Here is a tiny trained network, its code and every weight. The questions are about switching its units off for an input and a class, where a switched-off unit gives its printed mean instead of its output.

import numpy as np


def w(rows, s, z=0):
    codes = np.array(rows[::2]) - 128.0
    scale = np.full(codes.shape[1], s)
    scale[-1] = z or s
    return codes * scale


def f(y):
    return np.maximum(y, 0)


def log_softmax(a):
    a = a - a.max(-1, keepdims=True)
    return a - np.log(np.exp(a).sum(-1, keepdims=True))


def net(x, mask):
    res = np.array(x, float).reshape(1, 3) / 4 @ E
    y = f(res @ A[0][:, :-1].T + A[0][:, -1])
    res = res + np.where(mask, y, B[0][:, -1]) @ B[0][:, :-1]
    return log_softmax(res[-1] @ U[:, :-1].T + U[:, -1])


A, B = {}, {}
E = w([
[165,51,128,215],'x0',
[102,19,211,143],'x1',
[11,172,103,226],'x2',
],0.012)
A[0] = w([
[27,111,206,79,158],'n0',
[70,188,119,141,166],'n1',
[69,80,202,160,254],'n2',
[101,129,107,130,65],'n3',
[125,254,37,121,134],'n4',
[203,151,154,237,165],'n5',
[139,36,109,251,158],'n6',
[191,91,101,182,129],'n7',
[219,126,163,97,208],'n8',
[173,214,1,80,244],'n9',
],0.0095,0.0038)
B[0] = w([
[109,216,209,178,180],'n0',
[35,102,135,117,186],'n1',
[1,142,162,98,200],'n2',
[113,153,136,101,137],'n3',
[93,149,116,210,233],'n4',
[103,153,47,90,177],'n5',
[85,86,74,88,214],'n6',
[123,134,117,96,174],'n7',
[166,148,116,69,211],'n8',
[131,220,162,198,249],'n9',
],0.01,0.014)
U = w([
[132,165,96,111,107],'0',
[55,92,9,52,113],'1',
[75,167,211,165,180],'2',
[152,82,141,140,2],'3',
[191,144,179,2,220],'4',
[97,91,146,75,47],'5',
[162,160,120,105,35],'6',
],0.013,0.0067)

Each question gives the input, the list of numbers given to net, and the class t.
The units are the neurons (one row each of A and B). Each row of codes is followed by its name. A weight is (code - 128) times the scale printed after its matrix; where a second scale follows, it is the last column's (A, B and U).
mask holds one flag per neuron, in row order. A switched-off neuron (its flag False) gives its mean, the last column of its row in B, instead of its output. The means were averaged over made-up inputs and are rounded, as every weight is.
A unit's drop is (log p(t) with every unit on - log p(t) with that unit switched off) / (log p(t) with every unit on - log p(t) with every unit switched off).
The circuit of an input: a set's keep is (log p(t) with only the set's units on - log p(t) with every unit switched off) / (log p(t) with every unit on - log p(t) with every unit switched off). Starting from all 10 units, units are removed one at a time, each time the one whose removal leaves the highest keep (on an exact tie, the one counted first), for as long as the keep stays at least 0.8.
units of the circuit, in order: the units of the circuit, biggest drop first
top k neurons: the k neurons with the biggest drops, biggest first
drop of u: that unit's drop, to one decimal
input [3,-8,-3], class 2: units of the circuit, in order : (n9)
input [2,5,6], class 1: top 4 neurons : (n6, n9, n4, n5)
input [4,6,-7], class 4: top 2 neurons : (n8, n4)
input [7,-6,-7], class 4: top 2 neurons : (n4, n8)
input [1,2,7], class 1: top 2 neurons : (n9, n6)
input [1,8,-4], class 5: top 2 neurons : (n9, n2)
input [7,-2,-6], class 4: top 4 neurons : (n4, n8, n1, n2)
input [-3,0,-2], class 4: units of the circuit, in order : (n4, n2)
input [-4,-8,-8], class 2: top 2 neurons : (n9, n4)
input [4,0,6], class 1: drop of n1 : 0.0
input [5,-2,-3], class 1: drop of n4 : -0.1
input [6,-6,8], class 1: drop of n5 : 0.1
